Look-ups in named tables: a row name and a column name give one cell, copied from the table.

dubanub:
,givo,tus,vonamu,merever
rin,38,76,14,89
vukab,24,-3,27,41
tedag,30,-8,50,-4
reg,3,1,15,-69
lin,-7,51,74,-13
kar,27,51,-3,23
migemer,32,47,12,89

tus of rin: 76
merever of reg: -69
givo of lin: -7
tus of lin: 51
merever of lin: -13
vonamu of rin: 14
merever of kar: 23
givo of rin: 38
givo of vukab: 24
Row with the largest vonamu: lin

torul:
|  | gug | tig | lodu | zodanul | buf | tider | ditivu |
|---|---|---|---|---|---|---|---|
| tav | 0.46 | 0.50 | 0.50 | 0.22 | 0.48 | 0.70 | 0.79 |
| pupo | 0.78 | 0.76 | 0.97 | 0.96 | 0.64 | 0.78 | 0.43 |
| gadavap | 0.85 | 0.43 | 0.41 | 0.74 | 0.72 | 0.64 | 0.60 |
| bet | 0.62 | 0.94 | 0.96 | 0.77 | 0.68 | 0.77 | 0.46 |
| lidog | 0.70 | 0.29 | 0.32 | 0.66 | 0.63 | 0.44 | 0.77 |
| rabudez | 0.80 | 0.37 | 0.34 | 0.79 | 0.67 | 0.54 | 0.64 |
| zar | 0.85 | 0.86 | 0.88 | 1.00 | 0.77 | 0.81 | 0.33 |

zodanul of pupo = 0.96
zodanul of gadavap = 0.74
tig of zar = 0.86
gug of pupo = 0.78
ditivu of tav = 0.79
tig of bet = 0.94
tider of pupo = 0.78
buf of rabudez = 0.67
buf of zar = 0.77
ditivu of bet = 0.46
lodu of gadavap = 0.41
zodanul of zar = 1.00

Table ziruguf
|  | nofot | gino | dade | zuloked | tafolon | gabofe | milid |
|---|---|---|---|---|---|---|---|
| nudok | -17438 | -18180 | 6279 | -31874 | 3504 | 2474 | -62447 |
| suzir | 20900 | 5080 | 5711 | -11033 | 29376 | 42860 | -75176 |
| buga | -1990 | 31493 | 47604 | -2652 | 55175 | 27008 | -29321 |
| ras | -12948 | 28826 | 31319 | 31579 | 35071 | 32217 | -7130 |
| potave | -18711 | -18060 | 12773 | -25049 | 13084 | 49290 | -71606 |
| nidup | 31808 | -24111 | 12725 | -14175 | 28556 | -1207 | -31317 |
| mafigis | 20600 | -23746 | 18231 | -13994 | 29046 | -2850 | -32759 |
| lon | -14334 | 26940 | 36345 | 32084 | 35877 | 31572 | -14156 |
| rizuguv | -15459 | 31332 | 33054 | 33410 | 35005 | 33032 | -8740 |
| dok | -58862 | 31416 | 32081 | 11548 | 7015 | 42225 | -43278 |
| bidifum | 24577 | -16846 | 20953 | -12042 | 29582 | -4940 | -33071 |
| nedigol | -52644 | 30116 | 28916 | 13133 | 10242 | 39574 | -42543 |

What is the nofot of nedigol in ziruguf? -52644
What is the gino of ras in ziruguf? 28826
What is the zuloked of nudok in ziruguf? -31874
What is the gino of mafigis in ziruguf? -23746
What is the zuloked of mafigis in ziruguf? -13994
What is the tafolon of nedigol in ziruguf? 10242
What is the gabofe of dok in ziruguf? 42225
What is the milid of dok in ziruguf? -43278
What is the gabofe of potave in ziruguf? 49290
What is the tafolon of nudok in ziruguf? 3504
What is the tafolon of dok in ziruguf? 7015
What is the dade of buga in ziruguf? 47604
What is the gabofe of buga in ziruguf? 27008
What is the milid of bidifum in ziruguf? -33071
What is the milid of nudok in ziruguf? -62447
What is the zuloked of dok in ziruguf? 11548
What is the gabofe of nidup in ziruguf? -1207
Row with the largest nofot: nidup

